Here is a tiny trained network, its code and every weight. The questions are about switching its units off for an input and a class, where a switched-off unit gives its printed mean instead of its output.

import numpy as np


def w(rows, s, z=0):
    codes = np.array(rows[::2]) - 128.0
    scale = np.full(codes.shape[1], s)
    scale[-1] = z or s
    return codes * scale


def f(y):
    return y / 2 * (1 + np.tanh(0.7978845608 * (y + 0.044715 * y**3)))


def log_softmax(a):
    a = a - a.max(-1, keepdims=True)
    return a - np.log(np.exp(a).sum(-1, keepdims=True))


def net(x, mask):
    res = np.array(x, float).reshape(1, 6) / 4 @ E
    y = f(res @ A[0][:, :-1].T + A[0][:, -1])
    res = res + np.where(mask, y, B[0][:, -1]) @ B[0][:, :-1]
    return log_softmax(res[-1] @ U[:, :-1].T + U[:, -1])


A, B = {}, {}
E = w([
[163,75,64,58,71,153,175,198,116],'x0',
[145,178,48,218,162,139,203,139,118],'x1',
[162,198,146,155,55,163,91,199,65],'x2',
[115,141,47,131,72,170,25,60,127],'x3',
[195,211,136,65,106,76,138,75,203],'x4',
[83,133,155,175,93,166,142,159,254],'x5',
],0.0088)
A[0] = w([
[186,233,118,61,118,103,161,106,191,114],'n0',
[122,56,75,98,184,121,159,65,188,117],'n1',
[118,93,107,129,157,117,140,96,147,51],'n2',
[160,83,69,53,89,134,162,169,116,98],'n3',
[103,128,83,144,102,144,92,113,140,101],'n4',
[72,51,127,179,140,145,108,152,86,100],'n5',
[125,119,219,121,159,121,204,179,118,124],'n6',
[102,116,52,130,92,162,56,78,139,64],'n7',
[135,181,176,154,85,140,104,175,87,118],'n8',
[125,87,88,106,75,153,163,180,194,53],'n9',
[100,177,216,200,179,117,79,74,131,108],'n10',
[142,182,16,208,153,129,199,137,135,60],'n11',
[175,200,142,137,68,155,112,178,102,85],'n12',
[169,127,94,73,171,91,133,95,9,5],'n13',
[104,67,222,48,86,128,53,138,144,62],'n14',
[77,55,130,191,147,173,123,177,85,12],'n15',
[91,121,138,181,79,156,134,171,244,41],'n16',
],0.014,0.0027)
B[0] = w([
[177,111,173,103,43,100,91,93,153,251],'n0',
[20,77,141,112,118,108,105,151,99,233],'n1',
[81,123,127,122,135,116,113,138,112,162],'n2',
[109,215,122,173,90,142,149,195,128,223],'n3',
[164,109,119,135,159,98,152,154,138,178],'n4',
[140,143,156,100,66,115,100,97,153,220],'n5',
[199,70,103,141,176,78,148,171,143,226],'n6',
[202,77,134,137,165,75,168,178,156,226],'n7',
[48,84,121,112,151,109,123,123,128,201],'n8',
[114,190,106,159,115,162,146,153,156,208],'n9',
[108,215,95,162,78,173,164,204,139,237],'n10',
[161,143,159,123,156,150,122,110,2,252],'n11',
[37,84,137,115,130,109,116,141,115,216],'n12',
[122,138,85,133,180,189,131,65,227,237],'n13',
[160,143,144,134,158,151,128,90,6,241],'n14',
[156,125,167,101,58,98,101,99,147,230],'n15',
[121,125,81,113,196,172,118,47,197,238],'n16',
],0.023,0.013)
U = w([
[149,119,178,85,31,91,86,97,150,144],'0',
[143,133,155,132,157,155,121,97,14,49],'1',
[105,124,92,126,165,171,122,73,181,253],'2',
[92,178,115,174,77,142,149,201,133,97],'3',
[10,56,136,104,124,87,105,163,107,92],'4',
[181,59,123,146,158,54,162,190,143,135],'5',
],0.013,0.0047)

Each question gives the input, the list of numbers given to net, and the class t.
The units are the neurons (one row each of A and B). Each row of codes is followed by its name. A weight is (code - 128) times the scale printed after its matrix; where a second scale follows, it is the last column's (A, B and U).
mask holds one flag per neuron, in row order. A switched-off neuron (its flag False) gives its mean, the last column of its row in B, instead of its output. The means were averaged over made-up inputs and are rounded, as every weight is.
A unit's drop is (log p(t) with every unit on - log p(t) with that unit switched off) / (log p(t) with every unit on - log p(t) with every unit switched off).
most important unit: the unit with the biggest drop
k most important neurons: the k neurons with the biggest drops, biggest first
drop when u is switched off: that unit's drop, to one decimal
input [-2,4,-4,-8,-1,-8], class 2: 2 most important neurons : (n13, n7)
input [6,5,-7,5,6,-5], class 4: most important unit : n1
input [5,-1,4,-2,1,3], class 3: 4 most important neurons : (n9, n3, n1, n13)
input [-4,0,7,-3,-5,3], class 4: 2 most important neurons : (n8, n0)
input [-8,-3,-6,-2,-2,-8], class 2: 3 most important neurons : (n13, n3, n9)
input [2,6,1,7,-7,-6], class 0: 4 most important neurons : (n5, n15, n6, n14)
input [7,-2,-7,0,1,1], class 3: 2 most important neurons : (n3, n9)
input [1,5,-6,-7,-8,8], class 0: 3 most important neurons : (n15, n5, n13)
input [-7,1,-8,1,3,3], class 4: 2 most important neurons : (n1, n3)
input [3,-6,-7,4,7,8], class 2: 3 most important neurons : (n16, n15, n11)
input [4,4,2,-6,-4,6], class 2: 2 most important neurons : (n16, n7)
input [0,-3,4,6,2,5], class 5: 3 most important neurons : (n7, n13, n4)
input [-8,-8,-1,6,2,-6], class 1: 3 most important neurons : (n14, n3, n9)
input [8,-6,-8,1,-5,2], class 3: most important unit : n3
input [-5,7,2,-2,-6,3], class 1: 2 most important neurons : (n11, n0)
input [-6,7,2,4,8,-1], class 0: 2 most important neurons : (n0, n14)
input [-1,5,1,-5,-7,2], class 0: drop when n15 is switched off : 1.2
input [6,-2,-8,8,-1,2], class 4: drop when n6 is switched off : 1.8
input [3,4,2,-2,0,0], class 1: drop when n11 is switched off : 1.1
input [-7,2,5,4,2,-8], class 2: most important unit : n13
input [-8,6,3,-6,-5,-1], class 3: drop when n14 is switched off : 1.6
